Read these off the grid that follows. Counting starts at 1.
1) Find the entry directly below 150.
2) Find the bottom-right entry.
3) Find the entry just right of the largest entry.
4) Find the entry at row 1, column 1.
5) Find the entry at row 3, column 1.
6) Find the entry at row 2, column 3.
7) Find the entry at row 3, column 3.
8) Find the entry at row 1, column 2.
[[125 131 128 125 129 129]
 [135 136 132 152 141 129]
 [147 130 129 134 137 130]
 [135 141 122 139 143 131]
 [104 131 118 114 117 124]
 [130 121 134 127 127 136]
 [138 130 129 153 135 122]
 [135 115 156 108 140 131]
 [137 139 151 143 130 150]
 [129 128 128 128 128 127]
 [130 123 142 124 141 129]
 [125 119 121 127 137 124]
 [121 118 106 108 111 111]
 [129 133 125 133 123 131]
 [128 128 128 129 127 127]
 [138 134 140 132 137 124]]
1) 127
2) 124
3) 108
4) 125
5) 147
6) 132
7) 129
8) 131

[[120 121 116 136]
 [123 132 119 113]
 [131 137 148 129]
 [102 135 130 121]
 [120 141 128 129]
 [133 129 124 126]]
The bottom-right entry is 126
Find the entry in the top-left corner.
A: 120
Find the entry just right of the largest entry.
A: 129
Find the entry just right of the smallest entry.
A: 135
The entry directly above 135: 137
Find the fourth entry from the end, reading row by row.
A: 133
Find the largest entry in the first row.
A: 136
Find the second largest entry.
A: 141
Find the first entry in the row that holds the largest entry.
A: 131

Questions about the grid below.
1) The 1st entry, reading row by row?
2) The first entry of the smallest entry's row?
3) The top entry of the column that holds the smallest entry?
4) The entry just right of the largest entry?
5) The 2nd-last entry, reading row by row?
6) The second entry on the main diagonal?
7) The entry just left of 125?
8) The smallest entry?
[[134 131 131 122 128 132 129 136 128 129 127 120 128]
 [132 130 130 124 128 131 129 133 128 129 127 122 128]
 [124 126 126 133 128 126 126 122 128 127 129 134 128]
 [114 120 119 143 127 118 125 108 128 124 132 149 127]]
1) 134
2) 114
3) 136
4) 127
5) 149
6) 130
7) 118
8) 108

Questions about the array below.
1) What is the entry just left of the smallest entry?
2) What is the smallest entry in the last row?
3) What is the entry in the top-left corner?
4) What is the last entry, reading row by row?
5) What is the fourth entry from the end, reading row by row?
6) What is the 3rd entry on the main diagonal?
7) What is the largest entry in the last column?
8) What is the top entry of the column that holds the largest entry?
[[129 131 128 129 128 125 128 128 129 128 127 127]
 [129 133 128 129 127 123 128 128 130 128 124 126]
 [127 129 128 128 128 127 128 128 129 128 127 128]
 [131 140 128 131 126 116 128 128 132 128 120 123]
 [128 132 128 129 127 124 128 128 130 128 124 126]
 [133 150 128 133 124 106 129 128 136 128 112 118]
 [127 126 128 127 129 131 128 128 127 128 129 130]
 [126 114 128 125 131 143 127 128 123 127 140 135]
 [129 138 128 130 126 118 128 128 131 128 121 124]
 [131 147 128 132 125 109 129 128 135 128 114 119]
 [126 120 128 126 130 136 128 128 126 128 134 132]
 [126 125 128 127 129 131 128 128 127 128 130 130]
 [129 139 128 130 126 117 129 128 132 128 120 123]
 [127 125 128 127 129 131 128 128 127 128 130 130]
 [129 133 128 129 127 124 128 128 130 128 125 126]]
1) 124
2) 124
3) 129
4) 126
5) 130
6) 128
7) 135
8) 131

Read these off the row that follows.
1) The entry just left of 129?
2) The entry just left of the largest entry?
[127 123 129 131 106 114 118]
1) 123
2) 129

[[132 124 139 142 144]
 [129 122 155 133 132]
 [128 127  99 107 112]
 [126 152 127 131 130]
 [140 131 143 132 142]
 [135 144 133 139 138]
 [138 134 153 152 144]
 [127 124 136 128 129]
 [142 130 122 135 135]
 [123 126 129 127 121]]
Indices start at 1.
The maximum?
Answer: 155
The entry in the top-left corner?
Answer: 132
The entry at row 1, column 2?
Answer: 124
The entry in row 2 and column 1 -> 129
The entry directly below the largest entry is 99
The entry directly below the smallest entry?
Answer: 127
The bottom entry of the column that holds the smallest entry: 129
The entry in the bottom-left corner: 123
The top entry of the column that holds the smallest entry?
Answer: 139
The entry in the bottom-right corner?
Answer: 121
The entry in row 3 and column 1 -> 128
The entry just left of the smallest entry?
Answer: 127
The top-right entry is 144
The entry at row 2, column 2?
Answer: 122
